Below is a small trained network, with its code and all its weights. Each question gives an input and a target symbol and asks what happens when units are switched off, that is, made to give their printed mean instead of their output.

import numpy as np


def w(rows, s, z=0):
    codes = np.array(rows[::2]) - 128.0
    scale = np.full(codes.shape[1], s)
    scale[-1] = z or s
    return codes * scale


def f(y):
    return np.maximum(y, 0)


def softmax(a):
    e = np.exp(a - a.max(-1, keepdims=True))
    return e / e.sum(-1, keepdims=True)


def log_softmax(a):
    a = a - a.max(-1, keepdims=True)
    return a - np.log(np.exp(a).sum(-1, keepdims=True))


def net(x, mask):
    ids = ['ΘΛΞΩβδζμστ'.index(c) for c in x.split()]
    T = len(ids)
    res = E[ids] + P[:T]
    r = res
    for j in range(3):
        rows = slice(3 * j, 3 * j + 3)
        q, k, v = (r @ M[0][rows].T for M in (Q, K, V))
        z = softmax(np.where(np.tri(T) > 0, q @ k.T / 3**0.5, -1e9)) @ v
        o = O[0][rows]
        res = res + np.where(mask[j], z, o[:, -1]) @ o[:, :-1]
    y = f(res @ A[0][:, :-1].T + A[0][:, -1])
    res = res + np.where(mask[3:27], y, B[0][:, -1]) @ B[0][:, :-1]
    return log_softmax(res[-1] @ U[:, :-1].T + U[:, -1])


Q, K, V, O, A, B = {}, {}, {}, {}, {}, {}
E = w([
[114,203,71,114,153,80,215,175,109,87,142],'Θ',
[95,212,140,158,136,141,218,71,153,164,128],'Λ',
[139,190,156,184,180,27,185,119,181,137,216],'Ξ',
[131,206,152,41,102,248,126,88,75,155,92],'Ω',
[99,181,95,112,128,99,111,221,139,131,195],'β',
[108,145,126,162,127,189,128,115,191,159,181],'δ',
[141,130,137,212,184,180,144,158,153,107,101],'ζ',
[130,154,122,146,86,124,108,62,108,80,163],'μ',
[42,158,141,234,98,185,181,152,155,145,102],'σ',
[56,207,185,152,76,153,90,147,65,142,94],'τ',
],0.015)
P = w([
[179,246,144,114,162,91,88,141,202,24,121],'0',
[175,145,210,82,108,183,208,161,179,151,158],'1',
[105,192,181,76,206,174,111,64,98,14,162],'2',
[151,229,70,68,133,72,92,75,170,76,49],'3',
[151,143,146,141,109,128,214,147,133,193,182],'4',
[89,170,136,129,209,152,103,68,82,83,186],'5',
[130,190,57,106,135,105,107,39,132,119,35],'6',
[108,94,117,116,150,106,202,108,114,226,145],'7',
[42,105,121,134,255,119,103,52,79,110,172],'8',
[97,144,42,155,148,96,114,44,108,133,30],'9',
],0.0094)
Q[0] = w([
[114,251,75,136,167,135,124,84,167,105,104],'H1',
[158,95,123,127,70,83,110,146,147,175,67],'H1',
[107,157,112,145,138,148,134,126,121,127,138],'H1',
[129,78,185,118,146,132,168,139,90,105,180],'H2',
[121,116,172,104,155,174,133,136,120,114,151],'H2',
[175,65,165,124,92,125,148,127,86,138,121],'H2',
[117,140,134,145,146,156,132,139,100,135,150],'H3',
[99,168,149,131,177,161,142,116,103,91,183],'H3',
[121,163,119,147,132,124,113,119,124,152,120],'H3',
],0.027)
K[0] = w([
[59,15,109,165,134,103,73,114,34,215,126],'H1',
[100,213,236,171,107,146,32,181,122,59,122],'H1',
[171,108,107,117,126,116,114,120,130,135,66],'H1',
[137,247,149,85,170,127,172,119,230,100,169],'H2',
[99,193,160,74,184,175,145,99,153,186,169],'H2',
[193,212,143,119,91,181,120,155,190,60,96],'H2',
[146,135,102,117,123,83,124,121,105,198,115],'H3',
[112,31,99,111,144,94,137,114,76,244,128],'H3',
[102,104,75,150,155,150,91,105,107,133,109],'H3',
],0.016)
V[0] = w([
[190,110,23,138,242,220,172,85,172,148,133],'H1',
[188,165,99,3,140,112,96,99,126,159,212],'H1',
[135,194,216,140,180,117,117,71,96,202,48],'H1',
[76,205,139,60,177,165,76,206,178,144,124],'H2',
[85,86,136,153,163,176,145,82,81,125,188],'H2',
[48,106,122,76,19,69,158,68,135,141,177],'H2',
[109,184,253,126,169,85,73,218,38,170,87],'H3',
[87,85,130,109,30,227,95,197,184,203,163],'H3',
[177,160,217,194,170,125,21,109,172,166,199],'H3',
],0.012)
O[0] = w([
[142,208,76,127,132,132,140,114,224,209,82,177],'H1',
[176,94,28,91,130,254,128,69,116,140,116,2],'H1',
[215,197,169,176,140,165,97,170,87,107,176,250],'H1',
[54,161,83,137,93,45,150,156,114,126,197,254],'H2',
[137,114,153,69,131,103,104,104,79,103,107,189],'H2',
[104,123,199,60,159,184,131,157,144,124,136,101],'H2',
[224,96,144,166,125,74,91,123,42,201,46,140],'H3',
[42,162,124,146,158,199,90,155,100,241,117,167],'H3',
[179,83,193,88,205,120,91,140,156,123,62,138],'H3',
],0.0079,0.0073)
A[0] = w([
[76,55,109,143,169,139,100,81,80,106,137,73],'N1',
[66,104,163,92,137,169,196,145,132,89,167,123],'N2',
[170,138,146,82,94,217,137,183,169,101,108,129],'N3',
[81,112,50,150,105,126,38,151,166,48,131,140],'N4',
[137,84,105,138,129,101,61,104,177,89,155,3],'N5',
[107,103,49,137,154,180,100,100,91,107,137,110],'N6',
[119,124,80,117,82,113,100,76,211,106,49,113],'N7',
[114,76,108,129,202,156,101,125,73,182,118,112],'N8',
[85,140,66,138,162,79,101,95,77,137,71,165],'N9',
[157,113,146,151,77,104,128,93,104,60,132,74],'N10',
[61,133,134,160,168,169,119,95,65,158,172,116],'N11',
[115,118,147,113,69,140,138,73,157,159,168,110],'N12',
[142,128,197,131,62,175,142,112,152,164,139,78],'N13',
[46,96,139,139,208,125,75,88,84,82,149,98],'N14',
[155,84,88,103,113,133,115,255,166,137,98,167],'N15',
[110,72,179,107,80,135,131,151,167,206,170,38],'N16',
[120,165,102,130,143,129,29,88,92,86,131,127],'N17',
[113,182,133,167,153,130,84,111,115,36,111,106],'N18',
[83,128,124,85,156,96,88,120,168,78,82,167],'N19',
[174,126,166,42,114,109,184,155,113,205,188,112],'N20',
[79,142,108,157,109,119,137,152,100,144,159,87],'N21',
[93,169,116,103,77,123,133,151,101,120,79,115],'N22',
[119,162,110,177,137,88,21,71,110,121,93,106],'N23',
[158,84,170,141,112,72,130,146,109,171,107,84],'N24',
],0.0096,0.0046)
B[0] = w([
[162,178,58,55,78,133,159,192,144,83,109,140],'N1',
[196,164,101,225,167,127,81,74,85,127,113,181],'N2',
[73,70,114,84,91,35,139,72,157,144,60,164],'N3',
[166,147,194,116,28,120,139,80,135,155,95,165],'N4',
[149,164,59,161,146,212,184,173,65,89,147,140],'N5',
[63,88,169,174,117,88,242,118,102,122,188,174],'N6',
[229,110,191,131,178,121,69,184,136,177,106,160],'N7',
[175,183,158,105,84,82,121,162,155,114,78,164],'N8',
[136,118,210,135,68,163,40,117,149,107,190,201],'N9',
[42,110,190,85,186,80,143,175,153,224,151,178],'N10',
[201,116,119,46,172,40,100,188,181,87,192,252],'N11',
[109,122,171,165,51,151,70,131,139,130,183,151],'N12',
[130,108,129,80,48,94,169,188,126,54,168,155],'N13',
[84,109,80,167,94,132,169,114,84,246,57,190],'N14',
[49,105,167,145,170,118,87,32,101,194,188,139],'N15',
[190,159,49,128,177,132,150,90,58,37,158,148],'N16',
[121,116,104,243,226,139,177,98,242,139,104,198],'N17',
[97,112,47,20,114,163,33,108,88,113,137,250],'N18',
[122,113,137,220,78,211,223,165,98,112,66,184],'N19',
[60,93,126,144,130,146,89,171,67,83,10,165],'N20',
[141,61,147,81,190,215,145,97,113,123,71,244],'N21',
[158,110,86,189,126,120,163,115,169,154,147,205],'N22',
[129,134,137,114,109,149,165,181,1,51,72,225],'N23',
[170,176,63,131,130,185,129,58,231,142,153,177],'N24',
],0.0094,0.012)
U = w([
[143,93,191,156,79,150,149,57,93,128,178,250],'Θ',
[130,191,55,69,118,161,111,100,175,95,121,119],'Λ',
[163,59,175,106,148,170,200,63,139,100,48,167],'Ξ',
[168,134,162,157,176,170,238,165,126,76,169,68],'Ω',
[149,128,106,93,66,95,229,179,117,184,87,110],'β',
[116,177,150,175,129,187,181,160,191,246,98,153],'δ',
[25,209,193,143,86,195,199,151,117,22,76,96],'ζ',
[153,151,3,182,93,152,214,92,75,153,84,73],'μ',
[114,91,126,137,165,133,127,119,33,193,126,176],'σ',
[220,150,131,161,89,134,142,129,79,141,84,66],'τ',
],0.004,0.0025)

Each question gives the input, a string of symbols that net reads in full, and the target symbol t.
The units are the heads (3 rows each of Q, K, V and O) and the neurons (one row each of A and B). Each row of codes is followed by its name. A weight is (code - 128) times the scale printed after its matrix; where a second scale follows, it is the last column's (O, A, B and U).
mask holds one flag per unit, heads first, then neurons. A switched-off unit (its flag False) gives its mean, the last column of its rows in O or B, instead of its output. The means were averaged over made-up inputs and are rounded, as every weight is.
A unit's drop is (log p(t) with every unit on - log p(t) with that unit switched off) / (log p(t) with every unit on - log p(t) with every unit switched off).
most important unit: the unit with the biggest drop
k most important neurons: the k neurons with the biggest drops, biggest first
heads that matter: for each layer, one digit per head in row order, 1 if its drop is at least 0.15 and else 0, layers parted by /
input σ σ τ σ σ, target Ω: heads that matter : 001
input Θ μ τ μ δ, target Λ: heads that matter : 101
input τ Θ σ σ β τ, target β: heads that matter : 101
input Ω σ σ μ β σ ζ τ ζ σ, target σ: heads that matter : 100
input μ Λ τ Ω δ Ω Θ β Ξ, target β: heads that matter : 101
input σ Ω σ μ σ τ Θ, target σ: heads that matter : 100
input β β σ τ τ β, target τ: heads that matter : 001
input σ σ ζ σ σ σ, target σ: heads that matter : 101
input μ τ ζ Ω Ξ β τ Ξ δ Ω, target δ: heads that matter : 100
input Ξ ζ Ω ζ τ, target τ: 2 most important neurons : [N23 N9]
input δ Θ Λ Θ Ω β ζ, target τ: most important unit : N7
input σ Θ σ σ Ω ζ β, target τ: 2 most important neurons : [N7 N23]
input Λ ζ μ, target ζ: 2 most important neurons : [N23 N11]
input μ Λ σ μ σ σ τ σ Ω τ, target σ: 4 most important neurons : [N10 N18 N14 N23]
input ζ σ σ Θ Ω μ, target Ω: 3 most important neurons : [N6 N11 N17]
input τ δ Θ Λ, target δ: most important unit : H1
input σ σ σ Ω Ω ζ Λ Ξ τ ζ, target σ: 3 most important neurons : [N10 N18 N14]
input Ω σ σ τ τ Ω, target τ: heads that matter : 001
input Ω β ζ σ Θ, target μ: heads that matter : 111
input Ξ τ ζ μ σ Θ Λ, target ζ: heads that matter : 100
input ζ δ σ, target δ: heads that matter : 101
input μ σ σ Ω Ω σ, target Ω: most important unit : H1
input ζ Ξ σ σ σ σ ζ σ Ω, target σ: 2 most important neurons : [N14 N21]
input σ Θ σ Ξ, target ζ: 3 most important neurons : [N23 N11 N19]
input σ Ω Θ τ τ δ, target τ: heads that matter : 001
input β ζ ζ, target ζ: 2 most important neurons : [N23 N11]
input ζ ζ ζ Λ σ σ Ω μ, target Θ: most important unit : H2
input τ δ σ Λ σ Θ, target σ: 2 most important neurons : [N14 N21]
